Below is a small trained network, with its code and all its weights. Each question gives an input and a target symbol and asks what happens when units are switched off, that is, made to give their printed mean instead of their output.

import numpy as np


def w(rows, s, z=0):
    codes = np.array(rows[::2]) - 128.0
    scale = np.full(codes.shape[1], s)
    scale[-1] = z or s
    return codes * scale


def norm(h):
    return h / np.sqrt((h * h).mean(-1, keepdims=True) + 1e-5)


def f(y):
    return y / 2 * (1 + np.tanh(0.7978845608 * (y + 0.044715 * y**3)))


def softmax(a):
    e = np.exp(a - a.max(-1, keepdims=True))
    return e / e.sum(-1, keepdims=True)


def log_softmax(a):
    a = a - a.max(-1, keepdims=True)
    return a - np.log(np.exp(a).sum(-1, keepdims=True))


def net(x, mask):
    ids = ['αβγδεζηθπστφψ'.index(c) for c in x.split()]
    T = len(ids)
    res = E[ids] + P[:T]
    q, k, v = (norm(res) @ M[0].T for M in (Q, K, V))
    z = softmax(np.where(np.tri(T) > 0, q @ k.T / 2**0.5, -1e9)) @ v
    res = res + np.where(mask[0], z, O[0][:, -1]) @ O[0][:, :-1]
    y = f(norm(res) @ A[0][:, :-1].T + A[0][:, -1])
    res = res + np.where(mask[1:13], y, B[0][:, -1]) @ B[0][:, :-1]
    return log_softmax(norm(res)[-1] @ U[:, :-1].T + U[:, -1])


Q, K, V, O, A, B = {}, {}, {}, {}, {}, {}
E = w([
[96,30,113],'α',
[199,158,75],'β',
[185,192,221],'γ',
[148,221,119],'δ',
[69,169,113],'ε',
[238,39,56],'ζ',
[216,142,75],'η',
[170,76,97],'θ',
[91,124,87],'π',
[160,53,126],'σ',
[4,146,122],'τ',
[100,145,189],'φ',
[49,118,16],'ψ',
],0.021)
P = w([
[141,91,254],'0',
[137,102,199],'1',
[119,108,167],'2',
[84,96,112],'3',
[113,111,123],'4',
[102,107,114],'5',
[73,99,94],'6',
],0.0078)
Q[0] = w([
[21,197,52],'H0',
[254,140,112],'H0',
],0.0086)
K[0] = w([
[116,123,254],'H0',
[217,70,226],'H0',
],0.0062)
V[0] = w([
[148,133,148],'H0',
[22,174,254],'H0',
],0.0071)
O[0] = w([
[177,9,179,123],'H0',
[144,185,160,4],'H0',
],0.012,0.0018)
A[0] = w([
[166,148,70,239],'N0',
[135,37,132,254],'N1',
[63,107,107,147],'N2',
[119,140,151,151],'N3',
[142,176,202,187],'N4',
[184,120,127,203],'N5',
[252,194,121,138],'N6',
[168,139,79,138],'N7',
[213,116,163,68],'N8',
[115,158,94,136],'N9',
[88,159,102,221],'N10',
[131,158,158,240],'N11',
],0.017,0.0025)
B[0] = w([
[112,23,121,180],'N0',
[121,229,122,254],'N1',
[166,109,68,177],'N2',
[78,121,35,132],'N3',
[178,95,2,165],'N4',
[26,136,111,173],'N5',
[65,97,119,190],'N6',
[60,55,97,164],'N7',
[112,145,105,169],'N8',
[130,195,146,144],'N9',
[236,109,114,167],'N10',
[88,73,122,146],'N11',
],0.0072,0.0097)
U = w([
[57,63,138,141],'α',
[8,106,184,76],'β',
[63,50,123,92],'γ',
[125,127,141,64],'δ',
[135,145,119,78],'ε',
[215,155,69,99],'ζ',
[119,165,189,254],'η',
[61,202,89,163],'θ',
[181,227,81,126],'π',
[151,42,97,112],'σ',
[188,125,145,164],'τ',
[155,122,121,88],'φ',
[171,97,150,123],'ψ',
],0.014,0.0065)

Each question gives the input, a string of symbols that net reads in full, and the target symbol t.
The units are the heads (2 rows each of Q, K, V and O) and the neurons (one row each of A and B). Each row of codes is followed by its name. A weight is (code - 128) times the scale printed after its matrix; where a second scale follows, it is the last column's (O, A, B and U).
mask holds one flag per unit, heads first, then neurons. A switched-off unit (its flag False) gives its mean, the last column of its rows in O or B, instead of its output. The means were averaged over made-up inputs and are rounded, as every weight is.
A unit's drop is (log p(t) with every unit on - log p(t) with that unit switched off) / (log p(t) with every unit on - log p(t) with every unit switched off).
The circuit of an input: a set's keep is (log p(t) with only the set's units on - log p(t) with every unit switched off) / (log p(t) with every unit on - log p(t) with every unit switched off). Starting from the 12 units with the biggest drops (on a tie, the unit counted first), units are removed one at a time, each time the one whose removal leaves the highest keep (on an exact tie, the one counted first), for as long as the keep stays at least 0.8.
circuit, biggest first: the units of the circuit, biggest drop first
top k neurons: the k neurons with the biggest drops, biggest first
drop when u is switched off: that unit's drop, to one decimal
input π τ γ, target π: circuit, biggest first => (N4 H0)
input φ τ α, target θ: circuit, biggest first => (N1 H0 N0)
input σ δ σ, target η: top 4 neurons => (N4 N1 N0 N2)
input σ γ τ σ σ, target θ: top 4 neurons => (N1 N10 N4 N0)
input φ γ σ, target η: top 3 neurons => (N4 N1 N2)
input ε π σ ζ α π, target ζ: top 2 neurons => (N10 N1)
input φ ε γ, target π: top 4 neurons => (N4 N0 N7 N10)
input τ τ σ, target θ: drop when N1 is switched off => 0.7
input η ψ ζ ε, target π: top neuron => (N10)
input σ η π, target ζ: drop when N10 is switched off => 0.2
input α τ α, target θ: drop when N0 is switched off => 0.2
